Below are the code and all the weights of a small trained network. Each question names an input and a target symbol and asks about switching units off, where a switched-off unit gives its printed mean instead of its output.

import numpy as np


def w(rows, s, z=0):
    codes = np.array(rows[::2]) - 128.0
    scale = np.full(codes.shape[1], s)
    scale[-1] = z or s
    return codes * scale


def f(y):
    return np.maximum(y, 0)


def softmax(a):
    e = np.exp(a - a.max(-1, keepdims=True))
    return e / e.sum(-1, keepdims=True)


def log_softmax(a):
    a = a - a.max(-1, keepdims=True)
    return a - np.log(np.exp(a).sum(-1, keepdims=True))


def net(x, mask):
    ids = ['βγδεζθλμξστφψω'.index(c) for c in x.split()]
    T = len(ids)
    res = E[ids] + P[:T]
    u = 0
    for l in range(2):
        q, k, v = (res @ M[l].T for M in (Q, K, V))
        z = softmax(np.where(np.tri(T) > 0, q @ k.T / 3**0.5, -1e9)) @ v
        res = res + np.where(mask[u], z, O[l][:, -1]) @ O[l][:, :-1]
        u += 1
        y = f(res @ A[l][:, :-1].T + A[l][:, -1])
        res = res + np.where(mask[u : u + 8], y, B[l][:, -1]) @ B[l][:, :-1]
        u += 8
    return log_softmax(res[-1] @ U[:, :-1].T + U[:, -1])


Q, K, V, O, A, B = {}, {}, {}, {}, {}, {}
E = w([
[125,100,75,193,218,45,183,112,106,208],'β',
[96,78,201,174,139,84,123,97,252,38],'γ',
[69,4,87,132,156,85,86,75,177,179],'δ',
[250,106,123,191,149,131,144,194,182,130],'ε',
[199,123,92,102,182,60,142,65,104,108],'ζ',
[188,181,85,235,168,159,114,126,193,125],'θ',
[96,133,115,182,49,37,131,166,61,133],'λ',
[133,162,162,150,79,96,92,40,107,158],'μ',
[83,30,164,187,55,201,66,158,140,42],'ξ',
[123,60,110,56,108,166,92,45,129,109],'σ',
[239,93,74,185,119,189,154,183,69,56],'τ',
[151,144,180,92,67,249,154,132,140,14],'φ',
[210,165,75,245,123,196,137,104,100,72],'ψ',
[184,192,141,74,25,63,199,106,106,76],'ω',
],0.0042)
P = w([
[122,72,177,190,143,134,234,98,179,117],'0',
[125,86,146,179,133,125,196,97,165,110],'1',
[135,96,115,157,110,130,175,101,156,113],'2',
[151,108,113,153,109,104,129,99,135,95],'3',
[157,124,91,142,96,108,102,98,119,92],'4',
[158,140,80,132,93,97,68,98,96,81],'5',
[170,150,80,116,79,87,40,99,88,95],'6',
[180,147,68,111,90,78,3,100,60,78],'7',
],0.0035)
Q[0] = w([
[43,195,196,42,181,85,121,194,100,207],'L0H1',
[87,150,118,97,99,225,191,180,90,162],'L0H1',
[251,202,83,199,161,137,166,194,88,217],'L0H1',
],0.026)
K[0] = w([
[113,88,207,186,189,156,160,186,235,71],'L0H1',
[119,90,119,179,110,174,226,111,111,111],'L0H1',
[70,90,139,52,138,51,183,104,150,254],'L0H1',
],0.026)
V[0] = w([
[158,125,131,133,160,83,89,199,252,120],'L0H1',
[101,53,213,86,85,60,112,103,135,99],'L0H1',
[61,211,158,194,133,122,80,30,174,175],'L0H1',
],0.016)
O[0] = w([
[158,171,175,161,238,84,42,250,145,62,130],'L0H1',
[248,91,130,113,43,75,70,171,216,186,252],'L0H1',
[131,254,236,177,119,157,60,42,97,246,94],'L0H1',
],0.0065,0.0015)
A[0] = w([
[237,172,41,186,120,252,120,183,148,148,34],'L0N1',
[85,177,123,57,155,168,127,205,129,208,69],'L0N2',
[2,215,190,152,235,180,67,116,92,172,95],'L0N3',
[97,186,140,42,150,143,138,188,109,175,2],'L0N4',
[57,168,91,51,140,139,128,174,150,184,29],'L0N5',
[26,143,224,50,234,148,56,145,80,163,25],'L0N6',
[88,195,79,126,242,105,20,214,105,98,70],'L0N7',
[140,153,117,130,155,182,76,226,118,189,88],'L0N8',
],0.0069,0.00093)
B[0] = w([
[230,112,130,234,71,136,124,64,155,55,249],'L0N1',
[170,88,166,108,183,88,128,124,129,145,128],'L0N2',
[112,213,13,182,67,161,150,106,235,134,205],'L0N3',
[161,100,153,145,171,119,164,148,129,146,128],'L0N4',
[129,108,143,160,131,143,109,143,108,117,128],'L0N5',
[68,161,63,106,48,101,65,82,215,130,152],'L0N6',
[104,196,84,120,214,102,119,254,201,84,225],'L0N7',
[160,124,109,144,107,189,161,128,93,140,164],'L0N8',
],0.0064,0.002)
Q[1] = w([
[213,195,117,233,141,23,110,126,56,108],'L1H1',
[83,80,163,108,39,42,3,79,218,78],'L1H1',
[49,188,216,86,182,182,138,216,71,204],'L1H1',
],0.022)
K[1] = w([
[60,81,46,123,211,31,30,119,97,249],'L1H1',
[140,152,122,106,38,218,11,163,58,18],'L1H1',
[99,65,199,244,153,174,135,147,224,103],'L1H1',
],0.019)
V[1] = w([
[172,229,187,53,65,97,214,134,122,45],'L1H1',
[80,130,115,230,82,6,166,179,68,161],'L1H1',
[179,153,86,81,213,48,168,56,139,171],'L1H1',
],0.018)
O[1] = w([
[89,62,114,179,122,252,139,202,132,189,250],'L1H1',
[109,137,44,191,114,56,87,128,27,194,252],'L1H1',
[207,116,70,113,204,191,113,88,144,157,130],'L1H1',
],0.012,0.0025)
A[1] = w([
[110,47,85,68,179,77,112,202,101,26,89],'L1N1',
[190,95,132,104,229,168,74,94,120,112,131],'L1N2',
[187,183,136,69,179,67,106,61,97,125,5],'L1N3',
[187,134,192,60,125,108,115,57,180,69,147],'L1N4',
[117,123,224,115,50,109,102,151,151,144,29],'L1N5',
[167,98,199,129,202,80,28,236,113,100,160],'L1N6',
[153,186,223,138,66,185,59,48,120,186,155],'L1N7',
[10,91,156,158,176,161,160,11,75,75,193],'L1N8',
],0.011,0.0014)
B[1] = w([
[129,26,121,87,206,8,149,207,144,74,223],'L1N1',
[108,145,64,46,168,91,191,37,158,178,255],'L1N2',
[205,117,215,253,155,181,208,185,102,74,249],'L1N3',
[143,116,47,85,15,144,21,160,130,70,254],'L1N4',
[91,144,168,138,78,103,255,31,135,142,229],'L1N5',
[146,248,164,36,115,213,106,141,51,220,252],'L1N6',
[120,59,246,123,191,73,33,139,225,168,195],'L1N7',
[90,106,161,129,202,223,30,39,36,56,192],'L1N8',
],0.0088,0.0061)
U = w([
[169,157,159,193,176,117,195,102,93,132,7],'β',
[135,216,178,91,85,175,124,105,101,198,90],'γ',
[200,137,164,145,99,145,91,149,101,84,48],'δ',
[135,158,145,69,193,117,125,216,105,118,168],'ε',
[144,126,59,49,174,123,170,47,149,182,184],'ζ',
[49,242,67,191,151,109,139,170,253,80,252],'θ',
[111,128,45,178,65,26,62,104,36,192,196],'λ',
[136,79,206,142,168,86,67,113,183,183,149],'μ',
[102,139,153,110,70,18,180,93,106,105,97],'ξ',
[133,99,86,60,59,114,76,111,170,85,145],'σ',
[107,34,103,133,166,69,132,144,127,61,8],'τ',
[99,92,190,128,115,180,228,139,176,94,82],'φ',
[64,130,163,130,173,179,65,50,56,67,186],'ψ',
[131,46,89,163,104,253,119,202,141,193,117],'ω',
],0.0034,0.0019)

Each question gives the input, a string of symbols that net reads in full, and the target symbol t.
The units are the heads (3 rows each of Q, K, V and O) and the neurons (one row each of A and B). Each row of codes is followed by its name. A weight is (code - 128) times the scale printed after its matrix; where a second scale follows, it is the last column's (O, A, B and U).
mask holds one flag per unit, layer by layer, with each layer's heads first. A switched-off unit (its flag False) gives its mean, the last column of its rows in O or B, instead of its output. The means were averaged over made-up inputs and are rounded, as every weight is.
A unit's drop is (log p(t) with every unit on - log p(t) with that unit switched off) / (log p(t) with every unit on - log p(t) with every unit switched off).
The circuit of an input: a set's keep is (log p(t) with only the set's units on - log p(t) with every unit switched off) / (log p(t) with every unit on - log p(t) with every unit switched off). Starting from the 12 units with the biggest drops (on a tie, the unit counted first), units are removed one at a time, each time the one whose removal leaves the highest keep (on an exact tie, the one counted first), for as long as the keep stays at least 0.8.
circuit, biggest first: the units of the circuit, biggest drop first
unit that matters most: the unit with the biggest drop
k most important neurons: the k neurons with the biggest drops, biggest first
top k neurons in layer l: the k neurons of layer l with the biggest drops, biggest first
drop when u is switched off: that unit's drop, to one decimal
input γ ε τ ψ λ ξ λ ε, target λ: circuit, biggest first -> L1H1
input φ γ σ, target φ: circuit, biggest first -> L1H1, L0N1, L1N5
input ε ε γ, target ε: circuit, biggest first -> L0H1, L1N6, L1N1, L0N7
input ψ ψ σ, target ψ: circuit, biggest first -> L0H1, L1N8
input β ψ δ ε ε θ δ, target θ: circuit, biggest first -> L0H1, L0N3, L0N6, L0N7
input σ ψ δ γ γ ε, target δ: 2 most important neurons -> L1N3, L1N4
input β ω β ψ δ, target ψ: circuit, biggest first -> L0H1, L1N8
input σ ω δ τ ξ β δ β, target β: circuit, biggest first -> L1N3, L1H1
input ζ σ θ, target σ: circuit, biggest first -> L1H1, L1N4, L0H1, L0N1
input σ β ω γ τ, target ω: circuit, biggest first -> L0H1, L1H1
input ζ θ γ ξ γ ζ τ, target ζ: circuit, biggest first -> L1H1, L1N2
input γ γ γ φ γ, target φ: circuit, biggest first -> L1H1, L1N5
input θ ξ γ γ, target ξ: circuit, biggest first -> L1H1, L1N5
input γ ψ γ γ τ, target τ: 2 most important neurons -> L1N1, L1N6
input τ ε ξ, target τ: unit that matters most -> L0H1
input ε ζ γ ψ θ, target ζ: 2 most important neurons -> L1N2, L0N1
input ε δ ω ε φ, target ω: top 2 neurons in layer 0 -> L0N1, L0N6
input μ φ ε β τ γ, target τ: top 2 neurons in layer 1 -> L1N1, L1N6
input θ δ ψ σ θ δ γ, target θ: 2 most important neurons -> L0N3, L0N7
input β ξ θ, target β: most important neuron -> L1N3
input ζ γ γ, target ζ: 2 most important neurons -> L1N2, L1N3
input γ γ θ, target θ: drop when L0N4 is switched off -> 0.0
input θ ψ γ ε γ ε, target ε: drop when L0N7 is switched off -> 0.3
input γ θ ε θ β ψ, target β: drop when L1H1 is switched off -> 1.0
